[[-47  -4  -4]
 [-47  -6 -10]
 [-48  -4  -4]]
->
[[-47  -4]
 [-47  -6]
 [-48  -4]]

[[-24  47]
 [ 41 -38]
 [ 45 -40]
 [-45  46]
 [-29 -24]]
->
[[-24  47]
 [ 41 -38]
 [ 45 -40]]

[[ 54  29 -22]
 [-51 -30  17]
 [ 54  27 -14]]
->
[[ 54  29]
 [-51 -30]
 [ 54  27]]

[[ 48 -26]
 [-42  33]
 [-44  40]
 [ 12 -37]]
->
[[ 48 -26]
 [-42  33]
 [-44  40]]

[[  5   0  24   2]
 [ 18 -23  11  -3]
 [-15 -14 -49 -13]]
->
[[  5   0]
 [ 18 -23]
 [-15 -14]]

[[ -8  -1  -3  11  54]
 [-16  51  37  -3 -19]
 [  0   0   2   0   6]
 [ -1   1   3   0  19]]
->
[[ -8  -1]
 [-16  51]
 [  0   0]]
---
[[ 16 -19  49 -13]
 [  7 -23  42 -31]
 [  7 -22  40 -30]]
->
[-13  42 -22]

[[-48  36  14]
 [ 21  51  23]]
->
[14 51]

[[ 15   3 -44 -16]
 [ 10   8 -26 -10]
 [ 10   4 -39 -14]
 [  4   0 -17  -6]
 [  9   3 -20  -7]]
->
[-16 -26   4   4]

[[-11 -23 -22 -54]
 [  3  35  14  21]]
->
[-54  14]

[[22  2  8 53]
 [51 29  1  5]
 [ 1  8 54 23]
 [51  5  1 30]]
->
[53  1  8 51]

[[ 11  15 -53]
 [ 18  14 -54]
 [ 11  15 -54]
 [ 11  16 -54]]
->
[-53  14  11]

[[ 38  46  30 -34]
 [-36 -48 -31  34]
 [ 37  46  30 -34]
 [ 37  48  30 -34]]
->
[-34 -31  46  37]

[[  2   1   3   0]
 [-44 -25  16  27]
 [ 46  25 -18 -28]
 [ -2  -2   2   2]]
->
[ 0 16 25 -2]

[[ 16 -17  25 -27 -15]
 [-25  18 -25  -8 -22]
 [-27  -2 -22  35 -36]
 [ 40 -16  19   9  15]]
->
[-15  -8 -22 -16]
---
[[ 28 -45  42 -40  38  38 -46]
 [ 48  35 -19 -53 -37 -38  39]
 [ 50 -45  46 -50  38  43 -46]
 [-51 -38  18  43  44  45 -45]
 [ 37  44 -44  49 -45 -48  47]
 [ 26 -28  36 -38  27  32 -41]]
->
[[-46  28 -45  42 -40  38  38]
 [ 39  48  35 -19 -53 -37 -38]
 [-46  50 -45  46 -50  38  43]
 [-45 -51 -38  18  43  44  45]
 [ 47  37  44 -44  49 -45 -48]
 [-41  26 -28  36 -38  27  32]]

[[  5  14 -23   4  -4  16  46]
 [  5  13 -22   4  -4  15  42]
 [  3   7 -12   2  -2   8  24]
 [  4  12 -19   3  -3  14  38]
 [  3   7 -12   2  -2   9  24]
 [  5  14 -24   4  -4  17  46]
 [  3   8 -13   2  -2   9  26]
 [  3   7 -12   2  -2   8  23]
 [  5  14 -24   4  -4  17  47]
 [  5  13 -21   3  -4  15  42]]
->
[[ 46   5  14 -23   4  -4  16]
 [ 42   5  13 -22   4  -4  15]
 [ 24   3   7 -12   2  -2   8]
 [ 38   4  12 -19   3  -3  14]
 [ 24   3   7 -12   2  -2   9]
 [ 46   5  14 -24   4  -4  17]
 [ 26   3   8 -13   2  -2   9]
 [ 23   3   7 -12   2  -2   8]
 [ 47   5  14 -24   4  -4  17]
 [ 42   5  13 -21   3  -4  15]]

[[-25   9   7  -3   4 -13 -20  17]
 [ -4  -2  25  -2   6   8 -30  -9]
 [  5  -3  -2   4  -1  -3 -12 -14]
 [-18  -4  14   9   1  -4 -13 -18]
 [ 12 -28  13 -52  -4 -10  15  27]
 [  4  -1  -1   3   0   6   8   4]
 [-17   5   3   2  -6  22  26   2]
 [-15   2   1   1  -1  -7 -17 -25]
 [ 22   9 -12  10  32   6 -17 -16]
 [ -1  -1  -3   0  -4  -1   1   2]
 [ 10  10 -11  -3   4 -10  28  43]]
->
[[ 17 -25   9   7  -3   4 -13 -20]
 [ -9  -4  -2  25  -2   6   8 -30]
 [-14   5  -3  -2   4  -1  -3 -12]
 [-18 -18  -4  14   9   1  -4 -13]
 [ 27  12 -28  13 -52  -4 -10  15]
 [  4   4  -1  -1   3   0   6   8]
 [  2 -17   5   3   2  -6  22  26]
 [-25 -15   2   1   1  -1  -7 -17]
 [-16  22   9 -12  10  32   6 -17]
 [  2  -1  -1  -3   0  -4  -1   1]
 [ 43  10  10 -11  -3   4 -10  28]]

[[ 34 -14  39  17 -31]
 [-30  23 -34 -26  31]
 [ 18 -33  16  35 -26]]
->
[[-31  34 -14  39  17]
 [ 31 -30  23 -34 -26]
 [-26  18 -33  16  35]]

[[ 11  -4  -4 -16  11   9 -31 -20 -15  -8  30   5  -6 -11]
 [ 35   9  -4 -18  11  12 -21 -21 -16  -5  32   9 -35 -10]
 [ 35   6  -5 -18   1  13 -23 -12 -10  -5  30   7 -37 -39]
 [ 33   4  -6 -17   9  14 -25 -14 -14  -6  26   3 -34 -13]
 [ 53  18 -12 -19  21  38 -19 -21 -22   2  15   5 -51  52]]
->
[[-11  11  -4  -4 -16  11   9 -31 -20 -15  -8  30   5  -6]
 [-10  35   9  -4 -18  11  12 -21 -21 -16  -5  32   9 -35]
 [-39  35   6  -5 -18   1  13 -23 -12 -10  -5  30   7 -37]
 [-13  33   4  -6 -17   9  14 -25 -14 -14  -6  26   3 -34]
 [ 52  53  18 -12 -19  21  38 -19 -21 -22   2  15   5 -51]]

[[  1  -6  10  -5 -14  39  -6  32 -14  -1]
 [  1  -2  21   8 -11  16   2 -55   6 -17]
 [ 16  -1   4  -7   3  46 -13  -3  -1  -8]]
->
[[ -1   1  -6  10  -5 -14  39  -6  32 -14]
 [-17   1  -2  21   8 -11  16   2 -55   6]
 [ -8  16  -1   4  -7   3  46 -13  -3  -1]]

[[  3  -7  13 -19  15 -18  15 -10  21  20]
 [ 11  21 -22 -30 -21  17  -4 -43  30  10]]
->
[[ 20   3  -7  13 -19  15 -18  15 -10  21]
 [ 10  11  21 -22 -30 -21  17  -4 -43  30]]
